Below is a small trained network, with its code and all its weights. Each question gives an input and a class and asks what happens when units are switched off, that is, made to give their printed mean instead of their output.

import numpy as np


def w(rows, s, z=0):
    codes = np.array(rows[::2]) - 128.0
    scale = np.full(codes.shape[1], s)
    scale[-1] = z or s
    return codes * scale


def norm(h):
    return h / np.sqrt((h * h).mean(-1, keepdims=True) + 1e-5)


def f(y):
    return np.maximum(y, 0)


def log_softmax(a):
    a = a - a.max(-1, keepdims=True)
    return a - np.log(np.exp(a).sum(-1, keepdims=True))


def net(x, mask):
    res = np.array(x, float).reshape(1, 5) / 4 @ E
    u = 0
    for l in range(2):
        y = f(norm(res) @ A[l][:, :-1].T + A[l][:, -1])
        res = res + np.where(mask[u : u + 13], y, B[l][:, -1]) @ B[l][:, :-1]
        u += 13
    return log_softmax(norm(res)[-1] @ U[:, :-1].T + U[:, -1])


A, B = {}, {}
E = w([
[161,150,237,76,183,213],'x0',
[122,36,98,112,43,207],'x1',
[189,80,68,216,166,197],'x2',
[64,72,103,84,209,118],'x3',
[13,190,70,61,3,235],'x4',
],0.0068)
A[0] = w([
[110,171,103,129,246,123,47],'0.n0',
[160,142,150,177,121,156,112],'0.n1',
[195,105,116,165,183,103,133],'0.n2',
[184,65,85,204,153,64,119],'0.n3',
[127,98,108,125,127,175,124],'0.n4',
[136,143,180,88,95,19,53],'0.n5',
[58,146,100,100,95,134,6],'0.n6',
[129,178,165,132,134,109,71],'0.n7',
[180,118,159,152,85,149,5],'0.n8',
[161,194,145,144,138,178,72],'0.n9',
[127,174,124,136,120,103,141],'0.n10',
[59,87,107,84,120,108,89],'0.n11',
[88,122,68,81,33,115,35],'0.n12',
],0.014,0.0025)
B[0] = w([
[58,194,176,92,179,128,204],'0.n0',
[100,105,82,73,126,129,166],'0.n1',
[62,128,113,179,30,196,235],'0.n2',
[146,67,73,244,249,155,255],'0.n3',
[127,87,202,110,108,112,164],'0.n4',
[104,175,190,86,105,20,214],'0.n5',
[107,108,138,158,63,233,182],'0.n6',
[184,193,127,151,139,140,164],'0.n7',
[144,48,113,105,154,86,161],'0.n8',
[103,69,148,96,201,111,164],'0.n9',
[135,80,213,146,122,145,158],'0.n10',
[137,75,40,99,118,137,183],'0.n11',
[29,98,155,205,69,168,214],'0.n12',
],0.016,0.0095)
A[1] = w([
[108,97,115,165,104,7,164],'1.n0',
[187,87,163,88,138,134,91],'1.n1',
[156,215,173,102,80,83,99],'1.n2',
[130,146,133,208,175,169,194],'1.n3',
[98,145,94,130,86,92,113],'1.n4',
[143,89,159,146,85,127,152],'1.n5',
[218,124,38,196,132,156,100],'1.n6',
[125,63,73,113,120,101,91],'1.n7',
[123,125,150,136,146,90,141],'1.n8',
[120,126,141,68,118,171,153],'1.n9',
[118,134,82,102,48,158,53],'1.n10',
[159,185,175,127,105,96,6],'1.n11',
[176,66,124,62,107,123,139],'1.n12',
],0.016,0.0026)
B[1] = w([
[115,160,114,22,170,196,194],'1.n0',
[177,137,154,114,106,204,145],'1.n1',
[187,124,89,255,131,67,175],'1.n2',
[115,143,92,3,131,109,247],'1.n3',
[136,132,117,87,107,183,153],'1.n4',
[104,199,143,148,184,175,180],'1.n5',
[165,12,43,255,156,149,192],'1.n6',
[203,172,173,147,174,128,173],'1.n7',
[112,190,161,150,133,166,165],'1.n8',
[182,178,68,116,114,66,166],'1.n9',
[107,122,212,145,47,90,174],'1.n10',
[172,73,171,208,167,79,158],'1.n11',
[207,149,103,76,85,140,151],'1.n12',
],0.018,0.011)
U = w([
[74,103,152,130,23,180,171],'0',
[149,139,97,88,62,48,41],'1',
[163,180,170,177,157,32,118],'2',
[250,126,132,58,101,159,104],'3',
[87,180,114,46,208,123,174],'4',
[125,66,95,89,91,32,1],'5',
[137,47,46,160,178,156,179],'6',
],0.016,0.007)

Each question gives the input, the list of numbers given to net, and the class t.
The units are the neurons (one row each of A and B). Each row of codes is followed by its name. A weight is (code - 128) times the scale printed after its matrix; where a second scale follows, it is the last column's (A, B and U).
mask holds one flag per neuron, layer by layer. A switched-off neuron (its flag False) gives its mean, the last column of its row in B, instead of its output. The means were averaged over made-up inputs and are rounded, as every weight is.
A unit's drop is (log p(t) with every unit on - log p(t) with that unit switched off) / (log p(t) with every unit on - log p(t) with every unit switched off).
The circuit of an input: a set's keep is (log p(t) with only the set's units on - log p(t) with every unit switched off) / (log p(t) with every unit on - log p(t) with every unit switched off). Starting from the 12 units with the biggest drops (on a tie, the unit counted first), units are removed one at a time, each time the one whose removal leaves the highest keep (on an exact tie, the one counted first), for as long as the keep stays at least 0.8.
circuit, biggest first: the units of the circuit, biggest drop first
unit that matters most: the unit with the biggest drop
top k neurons: the k neurons with the biggest drops, biggest first
top k neurons in layer l: the k neurons of layer l with the biggest drops, biggest first
drop when u is switched off: that unit's drop, to one decimal
input [1,7,8,-8,2], class 3: top neuron : [0.n3]
input [-6,-3,-5,-5,-3], class 2: top 2 neurons : [0.n5; 1.n2]
input [7,-3,5,-6,-2], class 4: top 2 neurons in layer 0 : [0.n9; 0.n3]
input [5,0,3,0,0], class 3: circuit, biggest first : [0.n12; 0.n3]
input [6,-2,-5,-8,5], class 2: top 2 neurons in layer 0 : [0.n3; 0.n2]
input [6,1,0,3,0], class 4: top 2 neurons : [0.n5; 0.n11]
input [1,6,-6,-7,-2], class 4: top 2 neurons in layer 0 : [0.n8; 0.n2]
input [6,-3,-7,7,0], class 2: top 2 neurons : [0.n3; 1.n2]
input [-5,3,-4,7,-1], class 0: top 2 neurons : [0.n12; 0.n3]
input [7,2,-5,-5,2], class 3: top 3 neurons : [0.n9; 0.n0; 0.n2]
input [-4,-8,-6,-6,5], class 2: top 3 neurons in layer 0 : [0.n2; 0.n5; 0.n7]
input [8,8,3,5,-3], class 3: circuit, biggest first : [0.n3; 0.n12]
input [-8,-1,-8,7,-8], class 4: top 2 neurons : [0.n5; 1.n0]
input [-2,-2,-4,-7,-3], class 2: unit that matters most : 0.n5
input [3,-5,3,-6,4], class 3: top 2 neurons : [0.n3; 0.n0]
input [0,-1,7,-4,6], class 0: top 2 neurons : [0.n3; 0.n12]
input [-4,-6,-3,-1,-7], class 4: top 2 neurons : [0.n3; 0.n5]
input [3,8,-8,0,-5], class 3: top 2 neurons in layer 1 : [1.n0; 1.n12]
input [3,0,-5,-6,-8], class 4: top 2 neurons : [1.n0; 0.n3]
input [-5,-1,-7,0,-7], class 4: circuit, biggest first : [1.n0]
input [5,-6,8,-8,4], class 3: drop when 0.n3 is switched off : 0.6
input [-4,4,7,2,8], class 0: drop when 0.n3 is switched off : 0.1
input [4,8,5,7,6], class 0: drop when 0.n3 is switched off : 0.3
